Each object is an arrangement of 9 marks. Each symbol rearranges the positions; applied to (1 2 3 4 5 6 7 8 9) they give: ~ (9 1 2 3 4 5 6 7 8); ! (1 9 8 7 6 5 4 3 2).

In the rows, 0.490 means zero.

Named rows; a name shown again gets a slightly different row:
(1 9 8 7 6 5 4 3 2) -> 0.506 0.742 0.398 0.044 0.282 0.386 0.542 0.757 0.330 0.496 0.435 0.319 0.510 0.299 0.540 0.477
(6 7 8 9 1 2 3 4 5) -> 0.493 0.659 0.231 0.029 0.366 0.388 0.507 0.768 0.281 0.606 0.569 0.376 0.396 0.394 0.492 0.557
(3 4 5 6 7 8 9 1 2) -> 0.577 0.178 0.642 0.721 0.809 0.316 0.451 0.536 0.594 0.605 0.700 0.614 0.220 0.462 0.674 0.665
(7 8 9 1 2 3 4 5 6) -> 0.422 0.432 0.694 0.493 0.723 0.210 0.585 0.698 0.472 0.441 0.753 0.288 0.104 0.448 0.489 0.506
(5 4 3 2 1 9 8 7 6) -> 0.353 0.486 0.585 0.280 0.464 0.226 0.638 0.854 0.342 0.484 0.583 0.129 0.258 0.411 0.383 0.504
(4 3 2 1 9 8 7 6 5) -> 0.556 0.233 0.761 0.656 0.774 0.216 0.413 0.430 0.406 0.512 0.664 0.584 0.296 0.286 0.722 0.691
(3 2 1 9 8 7 6 5 4) -> 0.554 0.507 0.465 0.958 0.590 0.753 0.412 0.245 0.756 0.476 0.536 0.729 0.569 0.598 0.508 0.467
(6 7 8 9 1 2 3 4 5) -> 0.510 0.621 0.218 0.012 0.343 0.454 0.494 0.730 0.253 0.599 0.568 0.375 0.404 0.407 0.450 0.580
(2 3 4 5 6 7 8 9 1) -> 0.496 0.552 0.566 0.220 0.470 0.294 0.594 0.746 0.201 0.484 0.511 0.200 0.247 0.224 0.558 0.577
(2 3 4 5 6 7 8 9 1) -> 0.498 0.572 0.572 0.248 0.510 0.283 0.602 0.764 0.212 0.460 0.504 0.218 0.252 0.213 0.593 0.554
(1 9 8 7 6 5 4 3 2) -> 0.485 0.730 0.420 0.014 0.262 0.394 0.556 0.744 0.309 0.485 0.436 0.320 0.493 0.283 0.499 0.516
(6 7 8 9 1 2 3 4 5) -> 0.460 0.665 0.218 0.046 0.363 0.438 0.485 0.753 0.251 0.574 0.514 0.367 0.387 0.384 0.510 0.559
(6 7 8 9 1 2 3 4 5) -> 0.491 0.653 0.231 0.017 0.342 0.427 0.506 0.725 0.232 0.617 0.515 0.359 0.400 0.390 0.450 0.586
(7 6 5 4 3 2 1 9 8) -> 0.479 0.471 0.445 0.630 0.415 0.677 0.336 0.240 0.763 0.449 0.197 0.690 0.908 0.529 0.534 0.391
(4 5 6 7 8 9 1 2 3) -> 0.581 0.539 0.601 0.862 0.599 0.690 0.492 0.130 0.631 0.430 0.511 0.673 0.643 0.717 0.437 0.467

From each start, follow one symbol. Which object do you reach?
Answers are names.
start 0.544 0.487 0.456 0.989 0.588 0.752 0.383 0.252 0.753 0.501 0.494 0.720 0.577 0.646 0.560 0.458
~
(4 3 2 1 9 8 7 6 5)
start 0.583 0.231 0.816 0.827 0.710 0.490 0.451 0.173 0.495 0.489 0.506 0.662 0.487 0.420 0.681 0.559
~
(7 8 9 1 2 3 4 5 6)
start 0.424 0.525 0.335 0.408 0.227 0.644 0.472 0.334 0.499 0.532 0.216 0.494 0.790 0.729 0.230 0.262
!
(2 3 4 5 6 7 8 9 1)
start 0.601 0.528 0.515 0.929 0.613 0.768 0.420 0.301 0.745 0.476 0.508 0.709 0.564 0.605 0.566 0.472
!
(3 4 5 6 7 8 9 1 2)
start 0.552 0.283 0.756 0.642 0.802 0.247 0.441 0.451 0.415 0.493 0.687 0.591 0.291 0.311 0.669 0.672
~
(5 4 3 2 1 9 8 7 6)
start 0.508 0.489 0.457 0.954 0.599 0.734 0.402 0.280 0.784 0.482 0.515 0.720 0.547 0.575 0.555 0.459
!
(3 4 5 6 7 8 9 1 2)
start 0.405 0.524 0.283 0.359 0.187 0.646 0.481 0.414 0.563 0.424 0.180 0.474 0.870 0.495 0.385 0.393
~
(4 5 6 7 8 9 1 2 3)
start 0.574 0.278 0.746 0.668 0.796 0.262 0.418 0.437 0.429 0.475 0.646 0.591 0.289 0.314 0.688 0.695
!
(4 5 6 7 8 9 1 2 3)
start 0.554 0.242 0.653 0.701 0.793 0.267 0.404 0.489 0.612 0.601 0.706 0.603 0.236 0.473 0.693 0.661
!
(3 2 1 9 8 7 6 5 4)
start 0.589 0.511 0.485 0.958 0.608 0.757 0.413 0.245 0.808 0.502 0.522 0.707 0.554 0.598 0.560 0.454
~
(4 3 2 1 9 8 7 6 5)
start 0.473 0.256 0.515 0.419 0.708 0.258 0.587 0.748 0.461 0.488 0.798 0.407 0.100 0.406 0.565 0.616
~
(1 9 8 7 6 5 4 3 2)
start 0.560 0.267 0.762 0.601 0.808 0.255 0.482 0.462 0.414 0.478 0.663 0.591 0.244 0.303 0.718 0.701
~
(5 4 3 2 1 9 8 7 6)
start 0.542 0.720 0.148 0.135 0.212 0.716 0.557 0.590 0.389 0.575 0.412 0.528 0.594 0.586 0.325 0.378
!
(6 7 8 9 1 2 3 4 5)
start 0.423 0.402 0.692 0.473 0.745 0.206 0.591 0.705 0.468 0.431 0.757 0.301 0.069 0.430 0.478 0.549
!
(7 6 5 4 3 2 1 9 8)
start 0.410 0.421 0.652 0.528 0.729 0.219 0.565 0.722 0.464 0.457 0.764 0.245 0.090 0.430 0.476 0.492
!
(7 6 5 4 3 2 1 9 8)
start 0.486 0.245 0.511 0.452 0.647 0.241 0.575 0.762 0.491 0.495 0.781 0.428 0.081 0.391 0.539 0.598
~
(1 9 8 7 6 5 4 3 2)
start 0.425 0.456 0.704 0.477 0.738 0.208 0.557 0.710 0.491 0.443 0.745 0.268 0.088 0.429 0.491 0.523
~
(6 7 8 9 1 2 3 4 5)
start 0.432 0.528 0.287 0.347 0.181 0.636 0.511 0.417 0.562 0.384 0.137 0.460 0.900 0.460 0.363 0.340
~
(4 5 6 7 8 9 1 2 3)
start 0.419 0.618 0.219 0.131 0.276 0.554 0.508 0.590 0.378 0.425 0.404 0.408 0.626 0.599 0.158 0.367
!
(1 9 8 7 6 5 4 3 2)
start 0.441 0.429 0.748 0.528 0.758 0.200 0.542 0.700 0.493 0.417 0.758 0.285 0.061 0.448 0.460 0.534
!
(7 6 5 4 3 2 1 9 8)
start 0.592 0.268 0.786 0.805 0.713 0.474 0.471 0.146 0.547 0.494 0.515 0.673 0.532 0.476 0.687 0.542
~
(7 8 9 1 2 3 4 5 6)
start 0.435 0.529 0.252 0.375 0.161 0.670 0.474 0.411 0.626 0.425 0.173 0.437 0.872 0.469 0.380 0.350
!
(5 4 3 2 1 9 8 7 6)
start 0.583 0.253 0.805 0.843 0.726 0.512 0.460 0.176 0.532 0.498 0.506 0.687 0.502 0.456 0.700 0.538
~
(7 8 9 1 2 3 4 5 6)
start 0.529 0.249 0.768 0.678 0.775 0.240 0.454 0.426 0.412 0.466 0.672 0.589 0.305 0.277 0.746 0.671
!
(4 5 6 7 8 9 1 2 3)
start 0.380 0.545 0.297 0.361 0.184 0.643 0.488 0.378 0.602 0.418 0.120 0.441 0.903 0.481 0.403 0.353
!
(5 4 3 2 1 9 8 7 6)
start 0.439 0.416 0.675 0.525 0.758 0.207 0.574 0.700 0.451 0.423 0.729 0.281 0.065 0.448 0.494 0.536
~
(6 7 8 9 1 2 3 4 5)
start 0.508 0.698 0.150 0.121 0.226 0.686 0.555 0.573 0.363 0.558 0.395 0.517 0.581 0.573 0.307 0.391
!
(6 7 8 9 1 2 3 4 5)
start 0.479 0.412 0.670 0.527 0.737 0.201 0.557 0.669 0.471 0.400 0.749 0.296 0.079 0.399 0.483 0.505
~
(6 7 8 9 1 2 3 4 5)
start 0.591 0.520 0.609 0.898 0.588 0.699 0.481 0.154 0.653 0.415 0.502 0.680 0.681 0.744 0.444 0.461
!
(4 3 2 1 9 8 7 6 5)
start 0.379 0.585 0.219 0.116 0.224 0.573 0.489 0.586 0.329 0.425 0.390 0.406 0.600 0.595 0.145 0.342
!
(1 9 8 7 6 5 4 3 2)
start 0.444 0.422 0.686 0.541 0.764 0.204 0.581 0.706 0.472 0.447 0.739 0.297 0.078 0.424 0.471 0.510
~
(6 7 8 9 1 2 3 4 5)
start 0.479 0.570 0.339 0.388 0.225 0.670 0.439 0.298 0.468 0.518 0.176 0.472 0.836 0.720 0.254 0.289
!
(2 3 4 5 6 7 8 9 1)
start 0.511 0.218 0.682 0.712 0.766 0.314 0.429 0.573 0.678 0.597 0.704 0.619 0.208 0.443 0.672 0.662
!
(3 2 1 9 8 7 6 5 4)
start 0.512 0.706 0.141 0.120 0.207 0.695 0.550 0.584 0.370 0.581 0.387 0.511 0.627 0.579 0.306 0.384
!
(6 7 8 9 1 2 3 4 5)
start 0.421 0.588 0.235 0.097 0.241 0.565 0.510 0.566 0.367 0.471 0.392 0.420 0.611 0.625 0.142 0.371
!
(1 9 8 7 6 5 4 3 2)
start 0.542 0.474 0.470 0.954 0.593 0.765 0.391 0.287 0.759 0.477 0.437 0.716 0.550 0.589 0.570 0.443
~
(4 3 2 1 9 8 7 6 5)
start 0.541 0.231 0.678 0.703 0.786 0.298 0.413 0.566 0.611 0.614 0.695 0.625 0.224 0.410 0.717 0.637
!
(3 2 1 9 8 7 6 5 4)
start 0.506 0.691 0.174 0.130 0.208 0.727 0.546 0.588 0.404 0.555 0.436 0.541 0.581 0.571 0.350 0.405
!
(6 7 8 9 1 2 3 4 5)
start 0.553 0.239 0.755 0.667 0.799 0.231 0.423 0.438 0.403 0.486 0.679 0.607 0.281 0.303 0.702 0.687
!
(4 5 6 7 8 9 1 2 3)
start 0.458 0.450 0.696 0.514 0.742 0.230 0.583 0.700 0.497 0.431 0.719 0.282 0.065 0.435 0.488 0.503
!
(7 6 5 4 3 2 1 9 8)
